Here is a tiny trained network, its code and every weight. The questions are about switching its units off for an input and a target symbol, where a switched-off unit gives its printed mean instead of its output.

import numpy as np


def w(rows, s, z=0):
    codes = np.array(rows[::2]) - 128.0
    scale = np.full(codes.shape[1], s)
    scale[-1] = z or s
    return codes * scale


def norm(h):
    return h / np.sqrt((h * h).mean(-1, keepdims=True) + 1e-5)


def f(y):
    return y / 2 * (1 + np.tanh(0.7978845608 * (y + 0.044715 * y**3)))


def softmax(a):
    e = np.exp(a - a.max(-1, keepdims=True))
    return e / e.sum(-1, keepdims=True)


def log_softmax(a):
    a = a - a.max(-1, keepdims=True)
    return a - np.log(np.exp(a).sum(-1, keepdims=True))


def net(x, mask):
    ids = ['βγδεζθλμξπστφψ'.index(c) for c in x.split()]
    T = len(ids)
    res = E[ids] + P[:T]
    r = norm(res)
    for j in range(2):
        rows = slice(4 * j, 4 * j + 4)
        q, k, v = (r @ M[0][rows].T for M in (Q, K, V))
        z = softmax(np.where(np.tri(T) > 0, q @ k.T / 4**0.5, -1e9)) @ v
        o = O[0][rows]
        res = res + np.where(mask[j], z, o[:, -1]) @ o[:, :-1]
    y = f(norm(res) @ A[0][:, :-1].T + A[0][:, -1])
    res = res + np.where(mask[2:10], y, B[0][:, -1]) @ B[0][:, :-1]
    return log_softmax(norm(res)[-1] @ U[:, :-1].T + U[:, -1])


Q, K, V, O, A, B = {}, {}, {}, {}, {}, {}
E = w([
[235,124,189,123,156,111,98,157,196],'β',
[126,79,179,195,82,55,129,164,254],'γ',
[102,129,108,52,75,186,150,162,221],'δ',
[189,151,56,151,178,138,162,75,81],'ε',
[83,96,103,148,21,104,161,204,118],'ζ',
[91,78,29,74,94,156,149,90,132],'θ',
[181,197,149,103,146,153,219,179,163],'λ',
[150,114,163,199,55,140,64,66,134],'μ',
[202,99,65,102,195,175,112,117,186],'ξ',
[161,43,129,68,102,124,78,92,191],'π',
[109,83,70,197,49,142,115,86,53],'σ',
[155,168,162,145,89,83,180,142,60],'τ',
[148,155,225,118,59,122,164,201,140],'φ',
[95,181,80,179,104,188,221,173,97],'ψ',
],0.0083)
P = w([
[157,106,118,137,105,137,155,141,141],'0',
[166,102,141,146,132,137,163,136,115],'1',
[176,100,172,155,167,151,154,135,103],'2',
[192,92,210,167,211,159,131,150,77],'3',
[144,141,72,121,66,119,132,139,158],'4',
[142,168,66,108,33,102,122,152,165],'5',
[134,191,35,98,13,92,91,148,168],'6',
[128,227,15,82,4,78,45,159,186],'7',
],0.004)
Q[0] = w([
[116,179,91,129,224,123,157,98,81],'h1',
[103,92,108,148,163,146,56,68,154],'h1',
[216,118,72,102,129,154,137,145,179],'h1',
[107,134,201,82,212,96,103,147,140],'h1',
[77,136,90,51,186,171,163,146,177],'h2',
[254,139,150,117,144,159,150,126,156],'h2',
[150,175,65,137,145,172,168,133,51],'h2',
[145,76,85,124,135,112,66,53,105],'h2',
],0.035)
K[0] = w([
[170,121,63,149,204,169,224,109,49],'h1',
[114,22,124,163,174,174,85,39,147],'h1',
[160,167,29,70,160,128,94,154,203],'h1',
[226,54,212,102,190,97,193,144,169],'h1',
[87,124,53,36,169,218,177,148,198],'h2',
[240,192,173,106,239,129,69,118,156],'h2',
[138,190,61,147,169,154,177,107,5],'h2',
[147,71,72,128,147,110,66,4,136],'h2',
],0.026)
V[0] = w([
[118,183,46,108,44,146,71,113,154],'h1',
[197,42,137,162,148,189,100,201,131],'h1',
[123,149,80,49,112,35,142,182,143],'h1',
[106,193,60,196,161,151,128,136,156],'h1',
[131,72,226,168,180,225,151,156,89],'h2',
[118,24,102,139,181,77,131,189,81],'h2',
[88,174,55,116,77,155,86,221,112],'h2',
[156,117,136,247,140,82,134,167,201],'h2',
],0.014)
O[0] = w([
[74,171,74,138,159,110,26,152,189,254],'h1',
[249,129,120,111,115,188,125,67,166,178],'h1',
[99,85,112,166,132,183,103,238,141,211],'h1',
[101,194,67,174,192,162,155,90,133,137],'h1',
[1,154,103,173,120,155,54,164,156,103],'h2',
[135,65,4,137,161,135,121,159,119,67],'h2',
[150,89,139,146,72,177,175,42,94,165],'h2',
[167,137,106,238,118,99,137,161,195,208],'h2',
],0.0095,0.0076)
A[0] = w([
[115,197,162,148,162,146,157,128,127,117],'n1',
[122,109,144,140,136,82,166,157,54,13],'n2',
[113,122,116,86,92,133,75,92,109,250],'n3',
[92,101,124,58,162,124,134,128,81,140],'n4',
[43,165,65,164,172,136,2,228,171,172],'n5',
[128,145,123,109,211,109,160,126,84,30],'n6',
[115,151,82,134,135,123,131,84,88,143],'n7',
[90,146,155,73,116,167,146,112,129,157],'n8',
],0.019,0.0023)
B[0] = w([
[168,136,127,95,125,128,204,171,133,176],'n1',
[195,130,182,164,208,166,105,145,126,154],'n2',
[121,86,150,127,162,89,183,140,156,168],'n3',
[155,150,124,148,142,101,204,109,78,143],'n4',
[5,150,29,160,156,70,92,203,168,254],'n5',
[183,128,105,124,71,95,127,182,108,144],'n6',
[158,115,170,185,101,123,63,112,100,168],'n7',
[113,112,122,173,154,144,134,100,170,153],'n8',
],0.018,0.014)
U = w([
[225,85,166,178,113,125,169,112,164,254],'β',
[111,138,76,203,151,74,128,192,175,57],'γ',
[29,97,149,98,173,169,134,75,191,136],'δ',
[163,185,86,97,65,67,84,165,17,116],'ε',
[118,35,54,140,62,202,123,131,99,73],'ζ',
[113,84,95,110,171,69,201,86,60,91],'θ',
[100,195,114,58,121,183,218,204,138,89],'λ',
[119,221,174,78,125,47,110,70,158,96],'μ',
[161,176,36,67,187,194,81,71,134,119],'ξ',
[142,59,145,1,135,98,84,156,129,81],'π',
[105,81,152,174,115,68,59,46,90,79],'σ',
[117,140,184,149,235,152,73,184,69,109],'τ',
[71,131,211,104,28,169,68,144,115,112],'φ',
[87,215,113,210,96,193,141,62,72,86],'ψ',
],0.0074,0.0076)

Each question gives the input, a string of symbols that net reads in full, and the target symbol t.
The units are the heads (4 rows each of Q, K, V and O) and the neurons (one row each of A and B). Each row of codes is followed by its name. A weight is (code - 128) times the scale printed after its matrix; where a second scale follows, it is the last column's (O, A, B and U).
mask holds one flag per unit, heads first, then neurons. A switched-off unit (its flag False) gives its mean, the last column of its rows in O or B, instead of its output. The means were averaged over made-up inputs and are rounded, as every weight is.
A unit's drop is (log p(t) with every unit on - log p(t) with that unit switched off) / (log p(t) with every unit on - log p(t) with every unit switched off).
The circuit of an input: a set's keep is (log p(t) with only the set's units on - log p(t) with every unit switched off) / (log p(t) with every unit on - log p(t) with every unit switched off). Starting from all 10 units, units are removed one at a time, each time the one whose removal leaves the highest keep (on an exact tie, the one counted first), for as long as the keep stays at least 0.8.
circuit, biggest first: the units of the circuit, biggest drop first
heads that matter: for each layer, one digit per head in row order, 1 if its drop is at least 0.15 and else 0, layers parted by /
drop of u: that unit's drop, to one decimal
input ζ τ τ τ ε ξ ψ σ, target β: heads that matter -> 01
input θ ψ τ ψ μ β, target β: circuit, biggest first -> [h1, n5]
input ψ σ τ ξ π τ λ, target β: heads that matter -> 01
input λ λ π ζ ε ε γ, target β: heads that matter -> 01
input γ σ ψ ψ ζ σ θ ξ, target β: circuit, biggest first -> [h2]
input δ λ β ξ, target ξ: heads that matter -> 11
input ζ λ ψ φ, target β: heads that matter -> 10
input τ ψ ξ δ β λ ζ, target β: heads that matter -> 01
input σ φ δ λ τ, target β: heads that matter -> 01
input φ ζ ζ τ ε, target ε: circuit, biggest first -> [h2, n6, h1]
input ξ τ λ ξ τ π, target π: heads that matter -> 11
input ψ λ ε β τ φ, target β: circuit, biggest first -> [h2, n5]
input ζ μ σ ξ, target β: heads that matter -> 10
input δ τ μ δ ξ φ, target φ: heads that matter -> 11
input τ μ τ μ λ ε, target β: heads that matter -> 01
input τ φ ε, target β: heads that matter -> 10
input λ β τ ξ ζ σ μ, target β: circuit, biggest first -> [h2]
input λ π ξ ε μ, target β: circuit, biggest first -> [h2, n5]
input π ξ φ θ π ξ θ δ, target β: drop of h2 -> 1.5
input ζ λ π φ τ τ, target τ: drop of h1 -> 1.8
input μ λ λ τ τ τ ψ, target β: drop of n1 -> 0.4
input ζ λ δ θ λ π, target β: drop of h2 -> 1.5
input τ τ λ, target β: circuit, biggest first -> [h1]
